[  6.1  14.1  13.3  -1.4  -1.6  50.5   6.2   0.6  30.3  11.7   8.3  11.8
 -19.4   8.8 -14.7 -16.9  -8.9  28.3  16.0  34.0  -5.0  14.3   0.3] | Y
[ 18.3   6.6   0.6  -0.2  -2.2   7.4  26.1   6.6  11.9  20.7  12.0 -12.3
 -26.5 -33.2   3.9   4.2 -10.8  -6.0   9.2  16.6   8.4   3.2   4.2] | Y
[  3.3  16.8   7.8  -6.6   3.8  41.0   3.5  -0.2   3.3   8.6   5.7  15.0
 -16.6  36.0  -5.1   3.6  -3.5  23.1   8.0  32.9  -4.4   7.1  -1.9] | Q
[  8.7  18.4   5.9  -8.5  -9.5  42.0   1.4   8.6  25.4   1.2   8.0  14.2
 -15.0  11.5 -10.7   0.4   4.7  22.3  12.5  31.0  -3.5  11.3  -2.3] | Q
[  7.5  21.0   9.7  -7.5   4.5  35.1  10.7   1.3  23.9  16.2   8.2   8.0
 -21.7   6.9  -6.2  -2.9 -12.3  17.8  14.5  27.6   3.8  13.5  -0.7] | Q
[-12.0   3.7   4.1  -5.6   0.0  66.9 -46.5   7.8  10.4   4.6  23.0  14.4
  -0.5  34.3  12.4 -24.1   0.7  13.9   9.3   9.2   1.5  11.2   8.1] | Q
[  9.6  19.5  11.6  -5.8  -8.1  79.2 -12.7  -5.2  21.9  16.5   9.8  15.6
  -7.9  18.6   1.6  -8.8 -18.5  12.8  16.1  25.1  -2.9   4.3  -5.7] | Q
[ -8.8  17.3  -7.3  -6.2  -2.2  58.6 -29.9   5.0  26.9   5.3  10.6  17.8
  -5.9  25.8   0.6 -13.5  -9.6  37.7   1.9  31.7  -0.9  15.1   2.9] | Y
[ 20.0  19.2   9.4  -4.3  -2.9  13.3  20.3   4.4   6.7 -15.3  10.9  21.1
  -1.0  -4.0  13.0  -9.3  -4.8  -2.5   9.9  29.7   5.2  10.9 -17.7] | R
[ -0.4   6.9  -6.0   4.0  -3.1  13.4 -22.5 -11.8   4.1  10.9   2.4  -0.7
  -7.2  13.5   8.4 -10.0  -6.9  -8.4  -4.0   1.6  -9.8   2.9  11.3] | Q
[ -6.0  19.5   6.5 -17.0  -9.7  42.7  -9.6  -1.4  25.0  20.4  15.6  15.2
 -18.7  12.8  -9.5  -8.2 -11.6  39.6   4.8  22.4  -2.7  10.7  -5.3] | Y
[ -6.8  11.7  28.4  -1.7  -0.5  35.1 -12.5   4.3   8.7   2.0  -5.1   3.2
  -9.9  11.3 -15.1   2.5   0.6  31.9  10.9  13.8 -17.6   9.8  11.3] | N
[ 25.8  16.6   0.0   2.9  -4.1  17.1  13.4  -1.0  21.3  19.2   8.8  -3.6
 -27.9   0.7  -9.0  -5.8 -15.3   2.0   5.3   9.8   6.6   1.2  -6.3] | Y
[  1.7   7.9  16.5  -7.8   2.8  49.1  -4.2  -1.5   9.8   8.0  18.5   8.8
 -15.4  11.9 -13.2  -7.0  -2.4  22.3  20.2  28.5  -1.8   3.5  10.0] | Y
[ 17.6   2.1   8.2  -7.6  16.8  38.1   4.8  -9.1  11.2   3.3  18.7  27.2
  -5.3   3.2   9.8  -0.5  -0.1   1.6  15.3  29.5  -2.4   1.8 -16.3] | R
[-12.9   9.4  12.3  -7.3   2.7  16.7  10.3   6.1  -6.1  -3.6  -3.5   2.2
  -5.9  17.0 -14.7  35.2  -0.8  24.0   9.9  20.9 -19.2 -16.7 -11.3] | Q
[  8.7  26.6   5.0 -14.4  -6.3  48.8 -10.7   4.8  20.2  19.8  18.2  10.2
 -15.2  22.3  15.0  -4.3  -9.1  11.5  10.0  31.3   0.5  12.7 -13.0] | Q
[  0.0  15.6  10.2  -4.3  -0.2  34.4  -3.2  18.3  11.8 -15.6   8.1   0.8
 -11.6  18.3  -3.8   5.7 -12.8   8.0  -2.2  19.4 -22.6  19.7   5.4] | Y
[  7.6  23.1  13.7  -6.1   1.6  31.6  -3.0   7.2  17.5   0.4  11.1   4.2
 -23.4   7.7   1.0  -0.8  -7.1  16.2  14.5  27.1  -6.0   4.8  -3.3] | Q
[-19.5  -0.7 -17.0  -5.6   0.2  26.9 -28.7  -2.9  -5.9  14.5  -6.8   5.5
   6.4  11.3  -9.6   4.3   5.1  26.6  -7.0   1.5 -11.8  -6.8   5.2] | Q
[ 19.3  14.9   7.1 -24.7   5.0  39.6   9.8  -1.4  23.0  14.6   6.0   5.7
 -52.7   4.3  -3.4  -9.0 -11.7  -3.5  10.9  30.2   1.0   7.2  -5.5] | Q
[  6.9  21.8  16.2  -6.0  -0.3  29.2  21.1   6.0  17.6  -4.7   1.3   6.4
 -24.4   1.5 -11.3  -0.3 -11.0  14.9   7.9  26.1  -8.0  14.8  -7.6] | Y
[ 35.0  30.4  21.4  -7.3  -6.7  56.1  33.5  -8.6  39.2  22.8  30.5   9.0
 -37.8 -18.5  -3.2  -9.7 -30.4  36.8  23.7  51.4  17.6  16.8 -11.3] | Y
[ 11.8  15.2   0.3   2.4   0.9  39.0 -27.7   3.3  29.2  11.1  17.7   4.7
 -22.4  20.0   6.9  -3.5 -15.9   0.5   6.0  20.1  10.6  10.0   3.0] | Q
[ 15.3  18.7  16.0  -9.4  -1.2  33.3  -2.9   3.6  20.4  16.6  14.6  12.4
 -23.7  13.1   1.8  30.5 -10.4   9.0  10.0  26.2   5.7   1.8  -1.1] | Q
[ 25.4  11.8 -13.0   9.3  -5.5  26.6 -13.5   3.4  22.7  22.0  31.2  -1.7
 -35.1  12.5  22.1 -22.3 -23.9 -32.9  11.6  13.1  16.9   4.7 -16.3] | Q
[ -6.7  18.2  -1.8   2.3  -6.8  48.5 -34.9   2.1  20.1  18.5  10.6  -1.0
 -10.9  18.4   7.5 -20.6  -1.8  16.2  11.5   7.8   1.6  12.5  -0.3] | Q
[ 16.3  22.2   6.1  -5.9  -6.1  43.9   3.8  -0.3  26.8   5.6  12.1   9.2
 -29.1  14.1 -12.6 -11.2 -11.0  19.0  14.5  35.3   8.5  10.5   3.8] | Y
[ -2.8  11.0   3.0  -5.2  -2.0  31.4  -4.6   6.0  12.6  -6.1  -4.3  10.5
 -12.3  12.3  -4.8  -1.0 -28.1  20.0   3.6  20.4  -6.1   7.1   3.3] | Q
[ -8.1   4.1   7.9   4.2   0.7  19.1 -33.9   4.6  -0.8  17.7  -0.7 -10.1
   5.9  17.5 -12.0  -2.9   9.5  33.1  -8.0   7.8  -5.8  -0.8  11.9] | Y
[  3.4  28.4  21.1  -5.9   0.2  49.2   1.6   6.9  30.3  19.0   7.4  10.5
 -18.7  20.2 -23.8   1.2 -10.4  45.9  15.7  34.6 -10.0  11.9   8.0] | Y
[  2.0  16.6   8.9 -22.0  -0.2  24.0  -8.8   8.4  22.3   3.2  15.3  10.1
 -22.2  18.4   3.0  -8.0  -8.7  34.7   9.2  18.0   0.0   1.3  -3.5] | Q
[ 15.0   3.5  19.2 -14.1 -13.5  38.4  16.1  -1.4  11.5  15.1  24.2   6.3
 -33.0   3.0  -3.5  -9.5  -8.2  19.8  -0.6  30.3  10.0 -12.4  -8.4] | A
[ 14.1  21.8   1.0  -2.9  -0.2  46.2  -2.4   8.2  13.0  11.4   6.0  13.3
 -22.8  17.9  -6.2  13.2  -7.6  22.6  10.7  29.3  -1.4   0.1   1.6] | Q
[ 39.4  46.6  14.0 -10.1  -1.0  70.9  18.3   0.4  73.1   7.8  38.6   8.2
 -54.7  14.6  31.3 -19.7 -43.8  -2.3  24.4  53.1   9.2  23.3 -14.0] | N
[  9.4   6.1   3.9  -9.7   1.6  21.8  20.0  10.4  18.9   4.3  16.3  -1.6
 -37.4   2.1  -1.5   4.2  -3.0   8.8  16.0  21.0   5.0   0.1  -2.2] | Q
[ 18.1  15.1  24.5 -13.8  -2.1  40.4  26.7 -19.6  15.3   7.5  18.5   9.4
 -15.8   0.6 -10.8  -2.3  -9.0  16.0   9.5  30.9   2.8  12.7  -8.1] | A
[  0.8  21.0   8.1  -2.1  -0.3  30.5  -1.4   2.3  23.6  12.2  13.5   9.8
 -22.5   4.1  -4.9  -0.8  -0.9  10.5  18.5  26.7  -0.4   5.1   5.4] | Q
[ 18.7  30.2  14.3  -1.3  -1.1  47.3   2.2  -1.0  26.4  12.6  22.0  15.9
 -26.4   0.1  -6.4  -7.0  -9.5  24.5  14.4  41.1   1.9  10.6  -4.9] | Q
[ 15.8   9.1   6.4  -4.4   1.7  37.1  14.8   1.6  13.4 -13.5   3.5  24.9
  -2.5  -5.1  -3.4   8.3   2.6  -3.0  12.1  16.1  -4.7  12.3 -15.3] | R
[ 26.4  20.9  11.1  -5.5  -2.0  39.9  18.4   5.9  24.4   2.7  21.1  17.5
 -27.9   2.9  -7.0  -9.1 -18.3   2.0  16.9  32.1   7.3   3.7  -1.5] | Q
[  9.8  27.2   9.8 -31.0  -0.4  46.8  -4.8  -0.3  21.3  10.2  16.8  18.8
 -25.7  11.2   5.6 -13.1 -14.1  20.0  14.5  32.9   3.4   5.2 -33.0] | Q
[ 22.0   6.9  12.2  -8.7   2.3  21.7  54.0  -0.5   6.6 -28.2  -4.4 -10.2
 -16.6 -21.0 -17.1  10.9 -16.1   3.3  17.4  42.2  -5.0  14.1  -3.8] | Z
[  6.4  25.9  10.1  -3.5  -1.7  48.0 -12.6   4.8  30.0   9.2  29.6  13.2
 -30.6  28.2   6.5 -15.0 -14.0  19.8   6.1  35.6  -4.7  16.1  -8.4] | Q

[ -9.4   9.4  -2.0  -1.2 -11.2  27.0  10.3   7.7 -18.4 -46.3 -11.0   1.7
  20.9  -0.2  21.1  42.3  -7.5 -10.7   4.2   4.0 -16.4  14.3  -1.9] | F
[ 14.4   3.0  50.1 -10.0 -11.9  34.9  14.1  11.2   2.4 -17.8   2.4  -1.0
   1.2 -14.0  11.1  22.2  -5.3 -11.0  -1.6 -11.1 -21.1  23.5   2.5] | E
[ 17.6 -12.1  44.9  -2.3  -9.7  20.9  -1.6   5.0   4.4  -0.7  -4.4  -0.5
   2.6 -13.9  -8.7  -3.1   8.3  -3.6  -5.5   0.4  -8.0   5.4  -3.8] | F
[ -9.7   7.9  25.1  -3.7  -1.9  29.2   2.7  10.6 -11.1 -18.6   3.3  -9.0
  19.2   3.5   1.1  -7.1   3.8  -2.2  10.4  -0.7   7.3  14.8   3.4] | E
[ -3.1  -5.3 -53.6  -6.6   0.2 -34.7 -26.6 -10.5  -0.7   7.7   7.1  -1.2
 -10.2  10.8  -5.6  -8.1 -20.0   0.7  -6.8 -14.0  10.2 -16.8   3.0] | F
[-27.1   1.1 -26.0  13.6  -1.9   0.2   4.4   6.4 -14.7 -30.2  -1.6  -8.1
   4.7  13.1  19.4  17.0  -9.9 -16.6   5.7  -8.1  -1.7  -2.2 -18.7] | F
[-15.1  -6.6 -22.0   5.2   0.5 -17.0  -7.0   8.2   1.2   0.5   1.7   3.4
   1.3   3.9  -6.1  -6.8  -0.4   9.4  -5.9  -3.7   2.6  -7.9   0.4] | F
[ -9.9   3.8 -40.3  -3.8  12.9 -22.1  -5.9  13.5  -5.1 -20.5   2.7  -3.1
   5.7   6.2   5.8   6.2  -0.7   1.6   4.4 -18.1  21.6  -5.5  12.9] | E
[ 18.4  -6.3   9.1  -4.2  -1.0  -6.3  -7.5  -8.0  13.2  27.2  -2.6   6.0
 -20.4  -4.6  -7.7 -25.4   8.1   2.8  -3.7  -3.0  17.5   0.6   7.5] | E
[  9.7  -1.4   2.5 -18.2   9.7  -5.1 -17.5  18.0  20.4  10.3  -4.0  -0.4
  -1.8   7.3  -7.7 -29.9  10.9  -1.2  20.9  -3.3  22.0  16.1  22.4] | F
[ -0.9 -10.6   3.5  -5.5   3.0 -17.2 -15.9  -6.4   5.3  27.9  -0.4   2.3
  -5.6   2.3  -9.1 -55.7   5.4  15.7  -6.8   0.0  19.8  -7.9   1.8] | E
[ 32.9   0.7  16.2 -13.9  -0.3  -1.7 -10.7 -21.9  16.8  18.5  -1.4  20.3
 -13.6  -9.9   0.5   6.8  16.5  -4.7   0.6  -2.3  -3.6  10.0  19.3] | E
[ -7.9 -10.2 -44.9   6.7  15.5 -34.8  -7.1 -11.5  11.5  34.7  -2.1  11.5
  -8.2  -3.4   0.2  -6.2   5.6  11.3 -15.0  -8.9   3.1 -12.5   5.8] | F
[ 13.5  -1.0   9.3   5.7   1.5  -7.3  -2.5  -8.9  12.3  26.5  -2.9   4.3
 -17.3   1.2 -12.0 -18.9   6.2   6.5  -4.3  -1.3   0.2  -3.4   7.3] | E

[-14.3  -1.9   9.6 -19.2 -16.0  -4.1   0.1  -0.5   0.3  40.4   6.2   9.3
   2.7  15.4  23.3 -13.1   8.6  -4.7 -21.8  -4.4   1.9  31.3 -27.6] | (61)
[ -3.3 -18.0  -2.8 -11.0  -1.1 -14.6   8.1  -4.3   3.5   2.7 -19.6  11.8
  17.6  16.4   2.4  -4.8  13.8   8.0  -0.7  -3.1   3.2  22.6  -3.6] | (61)
[ -2.6 -10.4  -8.0   9.2 -11.5  -7.5  -4.9  -5.2   2.4 -17.1 -38.7  -4.7
 -13.6  10.6   2.0  -8.4 -10.9  -4.9  26.9   6.6   6.2   4.1  -3.5] | (59)
[ -0.6  10.7   3.1  -9.0   8.3  -2.6  15.0   5.6   6.7 -25.9 -16.5  13.6
  16.8  17.1 -22.8 -14.9 -12.0   2.0  -7.9 -12.4  -4.3  15.6  22.8] | (55)
[ -0.4  -7.5   0.8  -6.1  -8.2  -1.3   1.3  -9.7   0.2 -22.1 -25.7  -1.7
 -15.2  16.1   7.6  -9.4  -5.7   9.2  30.3   9.1  16.6  32.2 -27.1] | (59)
[-12.6  16.9  29.0 -19.7  -4.0   5.4  -6.6   8.4  -4.4 -13.4 -12.2   3.9
  -3.0  16.1  12.0 -18.0  -2.8   5.0  -9.6  -9.4  -7.8   5.9  44.7] | (61)
[-11.1  25.4 -10.4  -2.7  -0.7  -1.9  10.8   3.0  -1.4  -6.5 -46.2   7.8
  13.2  10.3  12.9   3.3 -12.0   8.1  10.6   6.6   5.3  21.2   9.5] | (61)
[ -3.4  16.3  -9.8  23.3   9.6   9.3   2.2   9.3  -2.4  -6.2 -11.8   2.5
   1.9  -4.2 -40.5  12.2   1.3 -10.3  -4.0  -7.0 -15.7 -10.7  11.2] | (55)
[ -5.2  -9.7 -10.6 -15.5 -15.3  -6.7  10.3  -3.8   0.9  17.4  10.8   7.0
   5.4   5.8  15.2   3.0  20.0   8.3  -7.5   4.8   6.0  30.6 -52.4] | (61)
[  0.4  11.2  21.5  -9.1  -6.6   7.3   2.1 -14.5   0.4 -37.4  12.7 -11.1
 -17.1  -1.9   7.2 -18.9 -24.8   2.6  -2.0  -7.6   5.5  -8.4   7.6] | (59)
[ 22.9  16.8  -6.2   5.0  12.8  -4.4  10.9   2.8   4.3 -48.5  -9.5   7.0
   2.2  16.0 -10.3 -34.3 -10.5  -7.8  17.3  -2.8   5.4  11.8  23.1] | (55)
[  5.4  21.5   4.6  -1.1  16.7   6.3  11.4  -1.5   1.2   7.8  19.0   3.1
   8.2  -2.0  12.8  -5.1 -44.3  -2.8 -17.4  -2.7   1.9   0.3  30.0] | (55)
[ -8.1  17.5  16.2   4.4   2.5  -0.4  -1.7   4.9  17.2 -41.9 -20.4  -5.8
 -21.2  19.0 -11.5 -21.9  -7.6 -10.5  11.4 -15.9   2.2  -1.8  15.1] | (59)
[  7.4   3.4  11.2  -2.1  -3.1   2.1   6.8   5.8  10.2 -69.2  -4.5  -3.0
 -23.8   1.9 -14.1 -22.3  -3.0   2.5  21.6  -8.5  10.4  -9.9  -9.9] | (59)
[  8.3  10.3   0.3  -9.6   7.5   2.1  20.5   5.2   3.2 -39.1  19.2   8.1
   5.3  -2.1  -4.1 -12.0 -13.7   6.5  -1.7  -8.5  10.4   6.1 -10.4] | (55)
[ -7.0  -3.8  10.2 -15.6  -5.0  -5.2   0.8  10.3  -0.8 -48.9  -7.5   3.3
  -4.2  13.5 -25.3  -4.7  43.0   6.4   2.5 -12.5  -5.0  -2.5   7.1] | (61)
[-12.5  -9.9   3.9  -6.9   0.2  -8.3   3.6  -4.3   0.5   6.0 -28.2  18.7
  19.1  10.5  14.9 -15.2  -2.6   9.0   1.2  -6.2  -1.0  19.2  27.4] | (61)
[ -7.5 -10.8   6.8 -28.3 -13.0  -7.0   3.2   0.9  -5.5  -2.9  16.8  16.2
   4.1  15.7  -2.5  -9.7  25.6  10.9 -18.4  -3.7   6.7  20.2 -19.7] | (61)
[ -2.3 -11.1   5.2   8.5  -5.5  -6.5  -4.9  -7.8  -0.3 -18.8 -20.6   0.5
  -9.1   9.2   9.7 -18.7  -0.9   4.9  22.3   5.3  14.8   9.6  -9.4] | (59)
[  7.1   5.8  -2.3   9.5  10.6  -3.6  14.8   4.0   1.2 -26.3 -24.2  14.8
   9.3  34.9  -7.1 -22.3  -8.5  -7.6   5.7  -7.8   0.5  31.7  -5.6] | (55)
[  5.7  -8.0   4.6  -6.8  -9.7  -0.2  -7.1  -6.1   8.2 -17.4  40.6  -2.0
 -26.0  10.9  -5.0 -19.9   6.6   5.4   0.9   1.7  11.7  13.4 -39.9] | (59)
[-12.4  -8.4   0.7  -5.7 -13.2   3.8  -6.6  -5.1  -1.7  19.0  10.4   8.5
  -5.9  17.1  -5.0   1.8  25.5   5.1 -14.8  -3.1   8.3  23.0 -52.7] | (61)
[  0.8  24.4  -0.7   7.0  -3.7   7.5   1.5   7.6  -1.7   0.6 -38.4  -3.8
   5.2  -2.9 -10.5  23.7  -4.9  -7.0   9.7   9.0  -3.6 -11.2   7.8] | (61)
[ -3.7  -0.2   2.2 -15.4 -16.4  -2.3  -1.1   6.9  -4.0   4.2   4.5   4.4
  -1.7  17.2  -5.8  -3.9  17.0   9.9 -10.3  -6.9   2.2   6.5 -20.5] | (61)
[ -1.4   2.0  13.3 -10.9 -16.2  -2.5  -0.2   0.8  10.1 -39.9  21.2  -3.6
 -40.0  27.5   4.2 -27.6  -0.1  -2.4  -0.9  -0.8   7.9  21.9 -58.5] | (59)
[ -4.4  13.3   6.1   7.4  10.2   1.5  12.3   5.6   5.3 -16.5 -19.0  17.1
  18.5  15.6 -16.2 -12.3  -8.1   3.0   7.1 -13.1  -2.0  18.9  18.5] | (55)
[  6.2 -14.1   7.5   1.4  -4.4  -6.4  -4.0   1.6   7.8 -36.3  22.8   2.3
 -29.6  15.1  -3.8 -17.0  19.9  -2.5   2.4  -3.8   6.7   4.0 -32.0] | (59)
[  4.2   0.3  14.6  -8.3  16.1   1.7   9.7   7.5   5.6 -44.8   0.5  18.1
   7.1  18.4  -2.0 -42.4 -21.8  -1.3  -5.5 -19.3  -5.7   9.9  69.2] | (55)
[ -4.6   5.8   4.1 -19.3 -21.0  -9.1   1.3   6.6  -3.7 -29.8  -2.7  -4.1
 -21.2   6.3  -6.6   3.7  20.9   6.2  -2.3  -4.9   1.0  -3.5 -23.4] | (61)
[  3.4  -3.1 -13.2  25.2  13.7   1.8   4.9  -2.1   1.1  -1.6 -17.0  12.6
   9.0  12.1  -6.6  -9.8  -7.7 -11.1  11.1  -7.2  -3.5   4.7  11.4] | (55)
